Below are the code and all the weights of a small trained network. Each question names an input and a target symbol and asks about switching units off, where a switched-off unit gives its printed mean instead of its output.

import numpy as np


def w(rows, s, z=0):
    codes = np.array(rows[::2]) - 128.0
    scale = np.full(codes.shape[1], s)
    scale[-1] = z or s
    return codes * scale


def f(y):
    return np.maximum(y, 0)


def softmax(a):
    e = np.exp(a - a.max(-1, keepdims=True))
    return e / e.sum(-1, keepdims=True)


def log_softmax(a):
    a = a - a.max(-1, keepdims=True)
    return a - np.log(np.exp(a).sum(-1, keepdims=True))


def net(x, mask):
    ids = ['ΘΞΠΨηλ'.index(c) for c in x.split()]
    T = len(ids)
    res = E[ids] + P[:T]
    q, k, v = (res @ M[0].T for M in (Q, K, V))
    z = softmax(np.where(np.tri(T) > 0, q @ k.T / 4**0.5, -1e9)) @ v
    res = res + np.where(mask[0], z, O[0][:, -1]) @ O[0][:, :-1]
    y = f(res @ A[0][:, :-1].T + A[0][:, -1])
    res = res + np.where(mask[1:25], y, B[0][:, -1]) @ B[0][:, :-1]
    return log_softmax(res[-1] @ U[:, :-1].T + U[:, -1])


Q, K, V, O, A, B = {}, {}, {}, {}, {}, {}
E = w([
[166,95,162,157,158,115,100,118],'Θ',
[141,114,88,109,71,101,80,173],'Ξ',
[179,128,148,182,140,160,67,157],'Π',
[148,151,93,113,106,229,117,66],'Ψ',
[204,117,108,133,114,200,130,135],'η',
[254,94,96,176,76,142,168,189],'λ',
],0.018)
P = w([
[112,35,87,168,128,139,135,17],'0',
[58,185,168,127,61,132,128,148],'1',
[122,191,143,94,159,143,142,140],'2',
[134,170,118,90,180,142,118,177],'3',
[162,141,111,93,204,156,127,156],'4',
[174,116,109,103,210,148,107,156],'5',
[170,94,95,104,190,128,87,133],'6',
[187,86,86,134,154,118,62,102],'7',
[169,82,95,153,132,46,7,64],'8',
],0.011)
Q[0] = w([
[175,26,104,123,69,139,1,88],'H0',
[93,64,98,176,96,114,87,64],'H0',
[163,106,129,185,76,113,127,81],'H0',
[46,183,194,124,92,97,186,165],'H0',
],0.0093)
K[0] = w([
[214,31,54,108,179,128,61,96],'H0',
[140,85,45,181,113,151,70,81],'H0',
[92,49,97,177,97,134,55,84],'H0',
[145,254,234,139,40,91,142,79],'H0',
],0.0073)
V[0] = w([
[112,138,122,69,64,127,22,231],'H0',
[182,239,253,132,178,226,138,146],'H0',
[52,128,234,106,204,40,18,60],'H0',
[208,133,184,220,164,12,170,207],'H0',
],0.0069)
O[0] = w([
[48,79,186,219,145,181,110,116,116],'H0',
[170,76,81,143,5,107,87,45,125],'H0',
[52,86,59,44,130,174,49,212,2],'H0',
[119,157,2,194,155,105,178,119,121],'H0',
],0.0099,0.0092)
A[0] = w([
[123,47,80,146,114,90,88,26,194],'N0',
[182,162,127,132,150,107,120,217,53],'N1',
[42,153,107,140,168,151,176,229,83],'N2',
[76,180,125,163,123,150,43,100,113],'N3',
[149,86,136,60,103,151,68,170,105],'N4',
[173,84,209,56,124,194,79,193,119],'N5',
[144,18,170,114,87,204,64,137,221],'N6',
[126,105,110,92,177,183,29,205,110],'N7',
[99,175,163,67,134,87,108,164,23],'N8',
[132,142,172,182,159,168,81,157,2],'N9',
[80,87,216,115,129,184,172,158,47],'N10',
[105,144,81,60,104,200,149,91,83],'N11',
[187,78,154,149,187,121,144,122,176],'N12',
[78,38,179,179,124,107,165,69,186],'N13',
[152,20,172,150,82,118,181,203,95],'N14',
[118,220,145,161,98,131,63,49,114],'N15',
[129,126,95,50,91,31,185,72,142],'N16',
[78,177,107,108,210,119,172,152,70],'N17',
[213,226,91,97,185,125,108,184,132],'N18',
[220,254,110,136,105,61,73,119,82],'N19',
[95,97,23,204,179,160,116,113,236],'N20',
[80,106,102,20,149,61,146,158,64],'N21',
[96,65,171,75,127,171,71,132,92],'N22',
[110,227,35,152,147,191,166,105,136],'N23',
],0.0072,0.0043)
B[0] = w([
[146,144,133,100,44,117,189,160,184],'N0',
[110,128,143,72,154,151,163,155,155],'N1',
[111,204,82,231,121,89,156,101,132],'N2',
[57,145,106,63,148,215,135,176,140],'N3',
[84,143,136,151,144,73,124,77,144],'N4',
[106,145,80,120,142,144,57,6,169],'N5',
[117,104,101,83,112,155,45,173,188],'N6',
[84,94,178,187,188,112,130,73,148],'N7',
[110,93,74,138,154,96,118,44,130],'N8',
[101,85,70,35,130,37,112,125,139],'N9',
[129,123,107,121,112,157,58,71,137],'N10',
[141,108,129,161,114,57,195,173,142],'N11',
[101,134,105,111,122,187,112,142,238],'N12',
[130,166,188,254,36,194,128,204,158],'N13',
[172,97,183,67,87,211,51,166,156],'N14',
[116,90,168,111,141,66,217,210,187],'N15',
[212,107,169,145,85,115,144,206,149],'N16',
[147,185,190,191,146,60,192,150,131],'N17',
[64,88,83,65,178,102,110,140,195],'N18',
[139,62,138,95,191,68,149,78,246],'N19',
[115,191,88,182,64,165,197,171,178],'N20',
[194,65,223,43,146,60,37,102,131],'N21',
[105,170,63,157,147,105,211,110,143],'N22',
[63,136,28,106,100,137,123,147,166],'N23',
],0.0068,0.012)
U = w([
[128,136,59,31,170,125,94,114,154],'Θ',
[120,193,161,178,163,253,101,167,118],'Ξ',
[162,89,141,170,6,133,67,124,185],'Π',
[188,76,198,75,198,103,81,111,4],'Ψ',
[149,133,160,156,25,114,152,211,240],'η',
[137,202,135,194,165,78,161,71,31],'λ',
],0.0068,0.0031)

Each question gives the input, a string of symbols that net reads in full, and the target symbol t.
The units are the heads (4 rows each of Q, K, V and O) and the neurons (one row each of A and B). Each row of codes is followed by its name. A weight is (code - 128) times the scale printed after its matrix; where a second scale follows, it is the last column's (O, A, B and U).
mask holds one flag per unit, heads first, then neurons. A switched-off unit (its flag False) gives its mean, the last column of its rows in O or B, instead of its output. The means were averaged over made-up inputs and are rounded, as every weight is.
A unit's drop is (log p(t) with every unit on - log p(t) with that unit switched off) / (log p(t) with every unit on - log p(t) with every unit switched off).
The circuit of an input: a set's keep is (log p(t) with only the set's units on - log p(t) with every unit switched off) / (log p(t) with every unit on - log p(t) with every unit switched off). Starting from the 12 units with the biggest drops (on a tie, the unit counted first), units are removed one at a time, each time the one whose removal leaves the highest keep (on an exact tie, the one counted first), for as long as the keep stays at least 0.8.
units of the circuit, in order: the units of the circuit, biggest drop first
top k neurons: the k neurons with the biggest drops, biggest first
drop when u is switched off: that unit's drop, to one decimal
input λ Θ η Π Ψ Θ λ, target Θ: top 2 neurons	(N18 N19)
input Π λ η Ξ Θ, target η: units of the circuit, in order	(H0 N5 N19)
input Π η λ λ Π Ψ Ψ Ψ Π, target Θ: units of the circuit, in order	(H0 N3 N9)
input Π Ξ λ Ψ Π Π Ψ, target Π: units of the circuit, in order	(H0 N18)
input η Θ Π λ λ Ξ Ψ λ, target Ψ: units of the circuit, in order	(H0 N19 N20 N14)
input Ξ η λ Ψ Θ Θ Π, target Θ: top 2 neurons	(N9 N13)
input Ψ λ Ψ Ξ Ξ λ, target Ξ: top neuron	(N12)
input η Θ Π Θ Ψ λ Ξ Ψ Ξ, target Ψ: units of the circuit, in order	(H0 N20)
input Π λ Ψ η Ψ λ Ξ Π Θ, target η: top 3 neurons	(N0 N20 N5)
input Ξ Π Ξ Ψ Π Π Π Ξ, target Ξ: units of the circuit, in order	(H0 N19)
input η Ψ λ Θ λ Ψ Ψ, target Ψ: units of the circuit, in order	(H0 N20)
input Θ Ξ Θ Θ Ξ Θ Ψ Ψ η, target Θ: units of the circuit, in order	(H0 N13)
input Ξ Θ Ψ Θ Ψ Ξ λ Ψ, target Ξ: top 2 neurons	(N19 N13)
input Θ Ξ Ψ Θ Θ Θ Θ Ψ, target Θ: units of the circuit, in order	(H0)
input Π η Ψ Ψ Ψ Ξ Θ, target Ξ: units of the circuit, in order	(H0 N19 N20)
input Ψ Ψ λ Ξ Θ λ Ψ Ξ Ψ, target Ξ: units of the circuit, in order	(H0 N19)
input λ λ η, target λ: top 3 neurons	(N19 N6 N14)
input λ Ξ Ψ λ Ψ Θ, target λ: top 2 neurons	(N6 N14)
input Π Ξ Θ Ξ Ξ η η Π Π, target η: top 2 neurons	(N0 N20)
input Ψ Π Π Ψ Π η Ψ, target Π: units of the circuit, in order	(H0)
input λ λ λ Θ Π λ λ, target λ: drop when N19 is switched off	0.3
input η Ξ Ψ Ξ η, target Π: drop when H0 is switched off	2.0
input Θ Ψ Θ Ξ, target Θ: drop when N23 is switched off	-0.1
input λ η Ψ Ψ λ Ψ λ, target λ: drop when H0 is switched off	1.8
